Below are the code and all the weights of a small trained network. Each question names an input and a target symbol and asks about switching units off, where a switched-off unit gives its printed mean instead of its output.

import numpy as np


def w(rows, s, z=0):
    codes = np.array(rows[::2]) - 128.0
    scale = np.full(codes.shape[1], s)
    scale[-1] = z or s
    return codes * scale


def norm(h):
    return h / np.sqrt((h * h).mean(-1, keepdims=True) + 1e-5)


def f(y):
    return y / 2 * (1 + np.tanh(0.7978845608 * (y + 0.044715 * y**3)))


def softmax(a):
    e = np.exp(a - a.max(-1, keepdims=True))
    return e / e.sum(-1, keepdims=True)


def log_softmax(a):
    a = a - a.max(-1, keepdims=True)
    return a - np.log(np.exp(a).sum(-1, keepdims=True))


def net(x, mask):
    ids = ['δθλμξπ'.index(c) for c in x.split()]
    T = len(ids)
    res = E[ids] + P[:T]
    u = 0
    for l in range(2):
        r = norm(res)
        for j in range(2):
            rows = slice(4 * j, 4 * j + 4)
            q, k, v = (r @ M[l][rows].T for M in (Q, K, V))
            z = softmax(np.where(np.tri(T) > 0, q @ k.T / 4**0.5, -1e9)) @ v
            o = O[l][rows]
            res = res + np.where(mask[u + j], z, o[:, -1]) @ o[:, :-1]
        u += 2
        y = f(norm(res) @ A[l][:, :-1].T + A[l][:, -1])
        res = res + np.where(mask[u : u + 8], y, B[l][:, -1]) @ B[l][:, :-1]
        u += 8
    return log_softmax(norm(res)[-1] @ U[:, :-1].T + U[:, -1])


Q, K, V, O, A, B = {}, {}, {}, {}, {}, {}
E = w([
[137,165,128,204,132,249,142],'δ',
[148,201,126,117,105,111,254],'θ',
[95,101,143,97,39,223,190],'λ',
[24,100,87,118,170,199,155],'μ',
[162,105,176,201,61,64,182],'ξ',
[40,253,167,25,142,87,96],'π',
],0.019)
P = w([
[240,106,94,87,153,62,35],'0',
[213,112,228,59,241,188,104],'1',
[172,117,213,93,194,174,128],'2',
[140,129,207,117,190,166,140],'3',
[120,138,204,126,164,169,147],'4',
[95,144,201,135,158,150,171],'5',
[80,140,194,147,131,142,171],'6',
[65,147,165,162,122,134,172],'7',
[54,151,159,177,98,127,175],'8',
[41,151,136,190,88,116,177],'9',
[27,161,123,193,71,115,182],'10',
[28,168,100,218,45,122,188],'11',
[77,249,90,207,24,142,150],'12',
],0.011)
Q[0] = w([
[141,161,125,168,150,67,159],'0.h1',
[99,123,162,61,146,97,175],'0.h1',
[101,209,208,139,136,120,79],'0.h1',
[83,197,107,113,81,123,133],'0.h1',
[106,133,80,202,42,167,173],'0.h2',
[89,157,250,102,167,119,177],'0.h2',
[51,125,112,189,90,134,155],'0.h2',
[71,64,220,118,142,146,253],'0.h2',
],0.015)
K[0] = w([
[104,155,98,100,92,176,119],'0.h1',
[93,176,150,199,120,155,124],'0.h1',
[18,134,156,170,100,114,196],'0.h1',
[42,206,108,194,47,119,143],'0.h1',
[43,169,30,188,23,83,116],'0.h2',
[54,129,241,175,154,160,215],'0.h2',
[63,180,62,155,40,117,136],'0.h2',
[25,160,254,155,141,125,172],'0.h2',
],0.018)
V[0] = w([
[168,59,104,190,146,181,100],'0.h1',
[209,179,93,118,162,113,57],'0.h1',
[53,153,231,132,100,125,13],'0.h1',
[169,44,124,30,76,106,88],'0.h1',
[136,186,170,58,64,166,197],'0.h2',
[125,213,60,185,183,204,118],'0.h2',
[152,182,174,254,105,107,99],'0.h2',
[100,129,146,178,18,206,58],'0.h2',
],0.027)
O[0] = w([
[63,11,157,195,195,87,130,77],'0.h1',
[203,113,172,48,240,106,173,66],'0.h1',
[58,237,97,48,209,118,17,141],'0.h1',
[193,54,163,76,101,126,7,33],'0.h1',
[49,100,217,116,41,182,158,253],'0.h2',
[155,70,107,157,249,229,185,186],'0.h2',
[199,144,248,192,234,77,137,160],'0.h2',
[62,47,212,126,218,136,35,182],'0.h2',
],0.017,0.026)
A[0] = w([
[162,125,101,89,67,118,78,106],'0.n1',
[180,106,181,132,148,80,110,82],'0.n2',
[110,94,4,128,139,187,138,98],'0.n3',
[108,184,175,171,122,138,181,169],'0.n4',
[90,133,182,141,161,163,162,155],'0.n5',
[87,155,174,221,84,157,88,161],'0.n6',
[236,69,188,155,163,239,73,3],'0.n7',
[143,179,108,122,111,186,92,106],'0.n8',
],0.029,0.0057)
B[0] = w([
[103,70,178,138,209,194,148,138],'0.n1',
[129,188,127,139,93,38,97,143],'0.n2',
[111,154,44,197,86,53,75,161],'0.n3',
[124,196,128,212,100,190,81,245],'0.n4',
[83,169,91,123,105,143,120,237],'0.n5',
[35,180,134,133,53,79,101,251],'0.n6',
[21,85,99,115,186,69,253,170],'0.n7',
[106,176,124,70,111,96,104,161],'0.n8',
],0.026,0.029)
Q[1] = w([
[82,172,137,154,121,101,153],'1.h1',
[98,143,119,140,109,111,138],'1.h1',
[254,68,145,92,155,142,98],'1.h1',
[106,154,125,128,144,128,123],'1.h1',
[72,163,133,146,126,119,130],'1.h2',
[215,71,138,143,140,134,105],'1.h2',
[128,136,144,102,122,118,151],'1.h2',
[176,93,116,120,162,109,129],'1.h2',
],0.051)
K[1] = w([
[175,67,108,92,134,154,89],'1.h1',
[150,103,133,149,168,158,116],'1.h1',
[1,227,136,177,123,144,157],'1.h1',
[158,93,135,129,112,118,122],'1.h1',
[197,43,117,57,98,114,104],'1.h2',
[4,212,121,156,123,137,168],'1.h2',
[175,89,109,115,97,134,140],'1.h2',
[85,179,136,173,73,132,145],'1.h2',
],0.034)
V[1] = w([
[103,88,231,116,161,147,149],'1.h1',
[188,132,142,100,80,106,157],'1.h1',
[144,129,152,202,233,136,201],'1.h1',
[24,147,143,100,142,224,123],'1.h1',
[141,143,58,218,138,93,93],'1.h2',
[103,145,146,93,159,25,38],'1.h2',
[62,3,96,160,106,104,86],'1.h2',
[133,150,16,50,191,177,122],'1.h2',
],0.025)
O[1] = w([
[162,119,72,97,169,30,90,254],'1.h1',
[81,106,137,72,146,186,101,94],'1.h1',
[185,178,252,86,104,23,76,185],'1.h1',
[137,64,104,240,181,74,129,146],'1.h1',
[168,173,190,116,48,174,187,49],'1.h2',
[178,242,72,101,202,129,193,229],'1.h2',
[222,157,23,155,42,98,141,232],'1.h2',
[142,121,216,244,150,132,200,92],'1.h2',
],0.017,0.0082)
A[1] = w([
[109,83,152,202,84,66,145,173],'1.n1',
[167,215,182,156,186,119,222,144],'1.n2',
[166,132,151,225,195,106,55,128],'1.n3',
[123,65,253,184,224,97,86,20],'1.n4',
[86,92,157,76,136,40,238,67],'1.n5',
[153,111,138,42,132,90,115,3],'1.n6',
[132,156,109,58,162,128,94,153],'1.n7',
[150,129,143,132,53,92,235,102],'1.n8',
],0.023,0.0031)
B[1] = w([
[180,69,114,205,117,99,124,247],'1.n1',
[183,254,127,163,166,100,194,222],'1.n2',
[77,224,76,125,138,73,119,181],'1.n3',
[71,25,221,157,118,9,143,188],'1.n4',
[196,147,147,83,161,217,20,179],'1.n5',
[162,170,189,125,148,95,86,138],'1.n6',
[110,52,147,152,137,105,110,168],'1.n7',
[160,58,191,144,114,144,92,187],'1.n8',
],0.025,0.012)
U = w([
[139,142,139,157,129,54,106,201],'δ',
[71,52,137,118,97,167,74,90],'θ',
[121,97,2,161,135,128,101,100],'λ',
[170,128,107,169,88,199,185,170],'μ',
[118,186,84,63,153,171,111,236],'ξ',
[32,127,105,152,191,108,230,1],'π',
],0.0098,0.00063)

Each question gives the input, a string of symbols that net reads in full, and the target symbol t.
The units are the heads (4 rows each of Q, K, V and O) and the neurons (one row each of A and B). Each row of codes is followed by its name. A weight is (code - 128) times the scale printed after its matrix; where a second scale follows, it is the last column's (O, A, B and U).
mask holds one flag per unit, layer by layer, with each layer's heads first. A switched-off unit (its flag False) gives its mean, the last column of its rows in O or B, instead of its output. The means were averaged over made-up inputs and are rounded, as every weight is.
A unit's drop is (log p(t) with every unit on - log p(t) with that unit switched off) / (log p(t) with every unit on - log p(t) with every unit switched off).
The circuit of an input: a set's keep is (log p(t) with only the set's units on - log p(t) with every unit switched off) / (log p(t) with every unit on - log p(t) with every unit switched off). Starting from the 12 units with the biggest drops (on a tie, the unit counted first), units are removed one at a time, each time the one whose removal leaves the highest keep (on an exact tie, the one counted first), for as long as the keep stays at least 0.8.
units of the circuit, in order: the units of the circuit, biggest drop first
most important unit: the unit with the biggest drop
top k neurons in layer l: the k neurons of layer l with the biggest drops, biggest first
which heads matter: for each layer, one digit per head in row order, 1 if its drop is at least 0.15 and else 0, layers parted by /
input δ μ θ λ λ δ δ π ξ, target δ: which heads matter => 11 / 10
input λ θ δ δ θ δ π δ λ, target λ: units of the circuit, in order => (1.h2, 1.h1, 0.h1)
input ξ θ δ, target ξ: most important unit => 0.h2
input μ μ θ λ, target μ: which heads matter => 11 / 01
input λ δ δ π π μ ξ, target λ: which heads matter => 11 / 11
input θ δ ξ θ δ λ ξ, target θ: units of the circuit, in order => (0.h1, 1.h2)
input θ δ δ θ δ π θ δ θ θ π δ δ, target θ: units of the circuit, in order => (1.h2, 0.h1)
input λ ξ λ μ π, target λ: units of the circuit, in order => (0.h1, 1.h1, 1.h2)
input λ π ξ λ μ δ π θ ξ π δ, target λ: which heads matter => 11 / 11
input π ξ δ, target π: units of the circuit, in order => (0.h1, 0.n7)
input δ δ δ δ θ π λ π δ δ λ ξ θ, target δ: units of the circuit, in order => (1.h1, 0.h2)
input θ δ θ, target θ: units of the circuit, in order => (1.h2, 0.h1)
input ξ μ π θ λ λ, target θ: which heads matter => 00 / 00
input θ μ θ δ π θ ξ δ π δ, target θ: units of the circuit, in order => (0.h1, 1.h2)
input ξ δ θ δ π δ θ, target ξ: most important unit => 0.n7
input θ π δ θ δ π δ μ, target θ: which heads matter => 11 / 11
input ξ π μ π δ θ π μ, target ξ: units of the circuit, in order => (0.h1, 0.h2, 1.h2)
input ξ π π λ π ξ π θ δ δ θ δ θ, target ξ: which heads matter => 01 / 11
input ξ θ ξ δ π ξ π π ξ δ λ μ, target ξ: units of the circuit, in order => (0.h2, 1.h2, 0.h1)
input μ θ μ δ δ μ, target μ: most important unit => 0.h2
input δ π θ δ δ π λ ξ λ, target δ: units of the circuit, in order => (0.h2, 1.h1)
input π μ δ π δ θ π λ δ π δ δ δ, target π: units of the circuit, in order => (0.h2, 0.n7)
input μ δ μ δ δ θ δ π δ ξ π δ, target μ: units of the circuit, in order => (0.h2, 1.h2, 1.h1, 0.n3)
input δ λ ξ π λ μ, target δ: which heads matter => 00 / 10
input ξ μ λ, target ξ: top 2 neurons in layer 0 => (0.n3, 0.n4)
input λ θ μ π δ ξ θ θ θ θ, target λ: units of the circuit, in order => (0.h1, 1.h2, 1.h1)
input δ π π π δ, target ξ: which heads matter => 11 / 00
input θ δ λ θ δ δ θ δ θ π, target θ: which heads matter => 11 / 01
input δ θ θ ξ, target δ: most important unit => 1.h1
